Below is a small trained network, with its code and all its weights. Each question gives an input and a target symbol and asks what happens when units are switched off, that is, made to give their printed mean instead of their output.

import numpy as np


def w(rows, s, z=0):
    codes = np.array(rows[::2]) - 128.0
    scale = np.full(codes.shape[1], s)
    scale[-1] = z or s
    return codes * scale


def norm(h):
    return h / np.sqrt((h * h).mean(-1, keepdims=True) + 1e-5)


def f(y):
    return np.maximum(y, 0)


def softmax(a):
    e = np.exp(a - a.max(-1, keepdims=True))
    return e / e.sum(-1, keepdims=True)


def log_softmax(a):
    a = a - a.max(-1, keepdims=True)
    return a - np.log(np.exp(a).sum(-1, keepdims=True))


def net(x, mask):
    ids = ['αβγδζηθλμστφψ'.index(c) for c in x.split()]
    T = len(ids)
    res = E[ids] + P[:T]
    u = 0
    for l in range(2):
        r = norm(res)
        for j in range(2):
            rows = slice(4 * j, 4 * j + 4)
            q, k, v = (r @ M[l][rows].T for M in (Q, K, V))
            z = softmax(np.where(np.tri(T) > 0, q @ k.T / 4**0.5, -1e9)) @ v
            o = O[l][rows]
            res = res + np.where(mask[u + j], z, o[:, -1]) @ o[:, :-1]
        u += 2
        y = f(norm(res) @ A[l][:, :-1].T + A[l][:, -1])
        res = res + np.where(mask[u : u + 4], y, B[l][:, -1]) @ B[l][:, :-1]
        u += 4
    return log_softmax(norm(res)[-1] @ U[:, :-1].T + U[:, -1])


Q, K, V, O, A, B = {}, {}, {}, {}, {}, {}
E = w([
[105,112,102],'α',
[101,120,114],'β',
[68,168,133],'γ',
[121,126,175],'δ',
[146,147,176],'ζ',
[119,101,115],'η',
[117,103,117],'θ',
[120,81,128],'λ',
[254,183,98],'μ',
[114,107,108],'σ',
[115,110,108],'τ',
[108,115,103],'φ',
[104,111,99],'ψ',
],0.02)
P = w([
[32,100,3],'0',
[18,144,14],'1',
[134,72,161],'2',
[129,93,165],'3',
[123,110,160],'4',
[122,123,164],'5',
[124,132,157],'6',
[119,141,160],'7',
[118,149,167],'8',
[117,156,165],'9',
[116,164,175],'10',
[117,168,173],'11',
[116,173,178],'12',
],0.0048)
Q[0] = w([
[87,253,156],'0.h1',
[140,7,114],'0.h1',
[126,105,91],'0.h1',
[116,24,167],'0.h1',
[137,80,178],'0.h2',
[152,149,136],'0.h2',
[106,73,163],'0.h2',
[164,64,126],'0.h2',
],0.0081)
K[0] = w([
[237,232,118],'0.h1',
[2,33,171],'0.h1',
[67,116,70],'0.h1',
[38,88,238],'0.h1',
[122,204,194],'0.h2',
[168,173,118],'0.h2',
[109,231,176],'0.h2',
[162,129,203],'0.h2',
],0.0065)
V[0] = w([
[195,56,155],'0.h1',
[197,156,132],'0.h1',
[87,107,229],'0.h1',
[1,157,225],'0.h1',
[89,50,156],'0.h2',
[133,41,105],'0.h2',
[197,121,162],'0.h2',
[163,87,128],'0.h2',
],0.0046)
O[0] = w([
[85,146,172,125],'0.h1',
[166,136,168,97],'0.h1',
[58,196,8,222],'0.h1',
[90,170,2,252],'0.h1',
[92,134,122,172],'0.h2',
[108,101,33,108],'0.h2',
[131,168,113,113],'0.h2',
[121,130,28,107],'0.h2',
],0.0041,0.0035)
A[0] = w([
[127,136,129,3],'0.n1',
[107,1,183,174],'0.n2',
[206,151,151,235],'0.n3',
[212,82,240,96],'0.n4',
],0.0069,0.0011)
B[0] = w([
[143,143,120,128],'0.n1',
[102,170,87,242],'0.n2',
[73,143,143,220],'0.n3',
[84,187,2,250],'0.n4',
],0.006,0.0024)
Q[1] = w([
[215,166,71],'1.h1',
[128,156,163],'1.h1',
[100,129,30],'1.h1',
[90,186,146],'1.h1',
[97,2,190],'1.h2',
[40,146,88],'1.h2',
[179,90,129],'1.h2',
[90,162,54],'1.h2',
],0.013)
K[1] = w([
[206,83,193],'1.h1',
[160,184,127],'1.h1',
[112,107,194],'1.h1',
[147,156,137],'1.h1',
[5,145,181],'1.h2',
[186,114,204],'1.h2',
[86,152,99],'1.h2',
[213,168,139],'1.h2',
],0.015)
V[1] = w([
[133,159,170],'1.h1',
[112,174,153],'1.h1',
[79,84,113],'1.h1',
[81,133,168],'1.h1',
[58,113,194],'1.h2',
[127,118,186],'1.h2',
[68,111,162],'1.h2',
[135,123,6],'1.h2',
],0.011)
O[1] = w([
[161,85,89,134],'1.h1',
[160,51,101,254],'1.h1',
[2,96,213,189],'1.h1',
[85,19,105,230],'1.h1',
[88,201,130,152],'1.h2',
[104,145,197,48],'1.h2',
[102,224,101,157],'1.h2',
[179,77,50,212],'1.h2',
],0.0057,0.0032)
A[1] = w([
[22,135,101,93],'1.n1',
[254,241,150,2],'1.n2',
[223,214,112,158],'1.n3',
[121,224,86,202],'1.n4',
],0.009,0.0046)
B[1] = w([
[151,165,100,254],'1.n1',
[8,44,159,151],'1.n2',
[111,212,176,185],'1.n3',
[134,74,130,251],'1.n4',
],0.015,0.0067)
U = w([
[126,133,22,203],'α',
[122,250,119,169],'β',
[42,134,228,186],'γ',
[215,102,160,230],'δ',
[146,137,143,47],'ζ',
[135,106,144,65],'η',
[152,59,161,143],'θ',
[124,133,142,12],'λ',
[136,113,142,45],'μ',
[130,135,141,11],'σ',
[133,118,142,52],'τ',
[131,134,138,3],'φ',
[139,108,145,55],'ψ',
],0.013,0.0057)

Each question gives the input, a string of symbols that net reads in full, and the target symbol t.
The units are the heads (4 rows each of Q, K, V and O) and the neurons (one row each of A and B). Each row of codes is followed by its name. A weight is (code - 128) times the scale printed after its matrix; where a second scale follows, it is the last column's (O, A, B and U).
mask holds one flag per unit, layer by layer, with each layer's heads first. A switched-off unit (its flag False) gives its mean, the last column of its rows in O or B, instead of its output. The means were averaged over made-up inputs and are rounded, as every weight is.
A unit's drop is (log p(t) with every unit on - log p(t) with that unit switched off) / (log p(t) with every unit on - log p(t) with every unit switched off).
The circuit of an input: a set's keep is (log p(t) with only the set's units on - log p(t) with every unit switched off) / (log p(t) with every unit on - log p(t) with every unit switched off). Starting from all 12 units, units are removed one at a time, each time the one whose removal leaves the highest keep (on an exact tie, the one counted first), for as long as the keep stays at least 0.8.
circuit, biggest first: the units of the circuit, biggest drop first
most important unit: the unit with the biggest drop
k most important neurons: the k neurons with the biggest drops, biggest first
k most important neurons of layer l: the k neurons of layer l with the biggest drops, biggest first
heads that matter: for each layer, one digit per head in row order, 1 if its drop is at least 0.15 and else 0, layers parted by /
drop when u is switched off: that unit's drop, to one decimal
input β ζ δ ζ β σ δ μ μ λ γ μ γ, target γ: circuit, biggest first : [0.h1]
input ζ ζ ζ σ θ λ α ζ δ ζ ζ λ, target β: circuit, biggest first : [1.h2; 1.n1; 1.n4]
input δ ζ λ ζ, target β: heads that matter : 10 / 10
input θ τ θ ζ ζ ζ φ γ β σ ζ η τ, target β: heads that matter : 10 / 11
input γ λ τ β σ λ λ γ γ ζ, target α: 3 most important neurons of layer 0 : [0.n3; 0.n2; 0.n4]
input ζ β λ δ, target α: heads that matter : 10 / 00
input η ζ σ β γ, target α: heads that matter : 10 / 01
input α η γ ζ τ δ δ δ λ δ ζ δ η, target β: heads that matter : 00 / 01
input ζ α σ λ δ θ ζ τ ζ λ δ ζ λ, target γ: heads that matter : 10 / 11
input ζ ζ λ ζ ζ β ζ τ γ η τ δ, target α: 4 most important neurons : [0.n4; 1.n3; 0.n3; 1.n2]
input ζ σ ζ, target β: heads that matter : 01 / 10
input δ ζ δ, target β: 3 most important neurons : [0.n4; 1.n2; 1.n1]
input ζ ζ φ ζ γ λ β ζ θ ζ θ, target β: 2 most important neurons : [1.n4; 1.n1]
input γ δ β ζ μ ζ δ ζ, target δ: heads that matter : 00 / 11
input λ α θ σ θ ζ, target α: heads that matter : 01 / 00
input ζ λ ζ δ δ δ ζ λ φ φ λ ζ, target γ: circuit, biggest first : [1.n2]
input ζ δ ζ δ, target β: 2 most important neurons : [1.n2; 1.n1]
input σ δ ζ θ τ ζ η λ ζ ζ ζ τ θ, target β: 3 most important neurons : [1.n1; 1.n2; 1.n4]
input γ ζ ζ λ ζ ψ η β λ β ζ ζ, target γ: drop when 1.h1 is switched off : 0.3
input ζ δ α γ, target α: most important unit : 0.h1
input φ σ ζ λ μ δ γ θ λ φ ζ δ, target θ: drop when 1.n1 is switched off : 0.1
input η ζ ζ λ τ ζ ζ ζ θ η, target β: drop when 1.h2 is switched off : 0.5
